Below are the code and all the weights of a small trained network. Each question names an input and a target symbol and asks about switching units off, where a switched-off unit gives its printed mean instead of its output.

import numpy as np


def w(rows, s, z=0):
    codes = np.array(rows[::2]) - 128.0
    scale = np.full(codes.shape[1], s)
    scale[-1] = z or s
    return codes * scale


def norm(h):
    return h / np.sqrt((h * h).mean(-1, keepdims=True) + 1e-5)


def f(y):
    return y / 2 * (1 + np.tanh(0.7978845608 * (y + 0.044715 * y**3)))


def softmax(a):
    e = np.exp(a - a.max(-1, keepdims=True))
    return e / e.sum(-1, keepdims=True)


def log_softmax(a):
    a = a - a.max(-1, keepdims=True)
    return a - np.log(np.exp(a).sum(-1, keepdims=True))


def net(x, mask):
    ids = ['αβδεζηθλμξπστφω'.index(c) for c in x.split()]
    T = len(ids)
    res = E[ids] + P[:T]
    u = 0
    for l in range(2):
        q, k, v = (norm(res) @ M[l].T for M in (Q, K, V))
        z = softmax(np.where(np.tri(T) > 0, q @ k.T / 3**0.5, -1e9)) @ v
        res = res + np.where(mask[u], z, O[l][:, -1]) @ O[l][:, :-1]
        u += 1
        y = f(norm(res) @ A[l][:, :-1].T + A[l][:, -1])
        res = res + np.where(mask[u : u + 8], y, B[l][:, -1]) @ B[l][:, :-1]
        u += 8
    return log_softmax(norm(res)[-1] @ U[:, :-1].T + U[:, -1])


Q, K, V, O, A, B = {}, {}, {}, {}, {}, {}
E = w([
[120,203,84,130],'α',
[142,192,70,158],'β',
[122,169,94,160],'δ',
[140,133,150,138],'ε',
[134,124,158,126],'ζ',
[137,107,149,124],'η',
[101,80,89,82],'θ',
[151,143,133,143],'λ',
[255,162,10,114],'μ',
[185,79,58,126],'ξ',
[78,148,169,121],'π',
[147,133,135,114],'σ',
[243,100,208,208],'τ',
[139,144,153,118],'φ',
[79,59,246,157],'ω',
],0.018)
P = w([
[2,60,103,247],'0',
[177,101,144,90],'1',
[171,92,148,86],'2',
[177,101,144,91],'3',
[167,97,154,102],'4',
[174,97,146,108],'5',
[177,107,140,114],'6',
[176,101,144,114],'7',
[171,99,145,122],'8',
],0.0042)
Q[0] = w([
[165,168,160,212],'L0H0',
[97,57,194,175],'L0H0',
[182,134,38,254],'L0H0',
],0.0068)
K[0] = w([
[254,155,203,141],'L0H0',
[62,38,172,171],'L0H0',
[192,174,72,189],'L0H0',
],0.0057)
V[0] = w([
[224,185,125,84],'L0H0',
[20,104,101,46],'L0H0',
[214,252,167,114],'L0H0',
],0.0027)
O[0] = w([
[104,106,91,28,132],'L0H0',
[130,123,133,168,1],'L0H0',
[79,1,227,142,148],'L0H0',
],0.0046,0.00084)
A[0] = w([
[133,176,176,2,83],'L0N0',
[148,76,150,35,165],'L0N1',
[156,141,65,143,253],'L0N2',
[186,115,75,78,127],'L0N3',
[85,215,83,136,115],'L0N4',
[125,234,200,116,136],'L0N5',
[112,133,117,135,113],'L0N6',
[128,156,126,196,66],'L0N7',
],0.0074,0.0029)
B[0] = w([
[181,106,80,191,181],'L0N0',
[131,203,149,176,253],'L0N1',
[159,124,222,92,225],'L0N2',
[2,42,222,148,185],'L0N3',
[152,201,107,60,200],'L0N4',
[75,54,170,102,200],'L0N5',
[150,108,146,140,113],'L0N6',
[190,144,154,198,122],'L0N7',
],0.0047,0.003)
Q[1] = w([
[116,17,199,117],'L1H0',
[254,73,180,254],'L1H0',
[106,63,13,80],'L1H0',
],0.01)
K[1] = w([
[78,72,120,171],'L1H0',
[126,115,31,254],'L1H0',
[178,55,140,9],'L1H0',
],0.0087)
V[1] = w([
[174,128,104,253],'L1H0',
[217,163,125,97],'L1H0',
[114,14,73,93],'L1H0',
],0.0064)
O[1] = w([
[141,84,23,164,252],'L1H0',
[241,152,169,112,133],'L1H0',
[147,2,130,62,24],'L1H0',
],0.0067,0.0034)
A[1] = w([
[15,166,112,118,29],'L1N0',
[162,154,194,68,196],'L1N1',
[106,177,110,192,172],'L1N2',
[132,178,184,131,148],'L1N3',
[9,154,157,109,2],'L1N4',
[129,138,187,181,123],'L1N5',
[107,136,131,131,87],'L1N6',
[37,208,98,131,106],'L1N7',
],0.011,0.0082)
B[1] = w([
[168,142,122,94,128],'L1N0',
[107,169,65,121,230],'L1N1',
[106,143,151,92,254],'L1N2',
[117,105,64,89,203],'L1N3',
[245,109,193,152,137],'L1N4',
[168,97,170,138,187],'L1N5',
[152,107,156,166,108],'L1N6',
[142,115,139,25,178],'L1N7',
],0.011,0.0056)
U = w([
[89,183,40,49,188],'α',
[160,174,166,144,51],'β',
[111,174,186,131,93],'δ',
[87,161,127,167,97],'ε',
[41,140,128,142,76],'ζ',
[102,96,19,209,202],'η',
[53,47,85,66,61],'θ',
[144,189,117,206,88],'λ',
[239,114,15,119,6],'μ',
[172,18,72,94,85],'ξ',
[193,97,196,47,110],'π',
[168,188,100,146,162],'σ',
[249,100,159,190,137],'τ',
[109,115,159,77,117],'φ',
[83,64,217,171,187],'ω',
],0.015,0.002)

Each question gives the input, a string of symbols that net reads in full, and the target symbol t.
The units are the heads (3 rows each of Q, K, V and O) and the neurons (one row each of A and B). Each row of codes is followed by its name. A weight is (code - 128) times the scale printed after its matrix; where a second scale follows, it is the last column's (O, A, B and U).
mask holds one flag per unit, layer by layer, with each layer's heads first. A switched-off unit (its flag False) gives its mean, the last column of its rows in O or B, instead of its output. The means were averaged over made-up inputs and are rounded, as every weight is.
A unit's drop is (log p(t) with every unit on - log p(t) with that unit switched off) / (log p(t) with every unit on - log p(t) with every unit switched off).
The circuit of an input: a set's keep is (log p(t) with only the set's units on - log p(t) with every unit switched off) / (log p(t) with every unit on - log p(t) with every unit switched off). Starting from the 12 units with the biggest drops (on a tie, the unit counted first), units are removed one at a time, each time the one whose removal leaves the highest keep (on an exact tie, the one counted first), for as long as the keep stays at least 0.8.
circuit, biggest first: the units of the circuit, biggest drop first
top k neurons: the k neurons with the biggest drops, biggest first
k most important neurons of layer l: the k neurons of layer l with the biggest drops, biggest first
input ξ α π ω η μ π η η, target ξ: top neuron => [L1N2]
input α ε ξ η η α θ β λ, target α: circuit, biggest first => [L1H0 L1N3 L0H0]
input η η θ λ η α η α ε, target η: circuit, biggest first => [L1H0 L0H0 L1N7]
input τ ω τ λ σ, target τ: 3 most important neurons of layer 1 => [L1N1 L1N3 L1N7]
input α α ω μ λ φ ζ, target α: 2 most important neurons of layer 0 => [L0N4 L0N3]
input ζ π ω α ω σ η, target ζ: 2 most important neurons of layer 1 => [L1N2 L1N3]
input μ θ α τ η ω σ, target μ: 2 most important neurons of layer 1 => [L1N1 L1N2]
input η ε τ π α ζ, target η: circuit, biggest first => [L1H0 L0H0 L1N7]
input μ η η η η α λ η φ, target μ: circuit, biggest first => [L1H0 L0N0 L1N1 L0N4]
input α α δ η α η, target α: top 3 neurons => [L1N3 L0N4 L0N1]
input μ μ η μ ω θ α λ η, target μ: circuit, biggest first => [L1N1 L1N2]
input ξ μ ω π θ ω ω β η, target ξ: circuit, biggest first => [L1H0 L1N2]
input μ α λ, target μ: top 3 neurons => [L1N1 L1N2 L0N4]
input δ ω α λ, target δ: top 3 neurons => [L1N2 L1N1 L0N4]
input τ π μ θ λ ξ ε φ, target τ: top neuron => [L0N0]
input ω η σ, target ω: 3 most important neurons of layer 0 => [L0N3 L0N0 L0N4]
input τ η α ω η η λ, target τ: 2 most important neurons of layer 1 => [L1N1 L1N3]
input λ ζ σ λ λ β μ ω φ, target λ: top 3 neurons => [L0N0 L0N3 L1N7]
input τ μ η π η π η, target τ: top 2 neurons => [L1N1 L1N3]
input δ β ω ε, target δ: top 2 neurons => [L1N2 L1N1]
input α ζ η, target α: top 3 neurons => [L1N3 L0N1 L0N4]
input ω α ω δ λ μ η φ, target ω: 4 most important neurons of layer 0 => [L0N2 L0N4 L0N5 L0N0]
input λ α η η ζ, target λ: 2 most important neurons of layer 0 => [L0N3 L0N0]
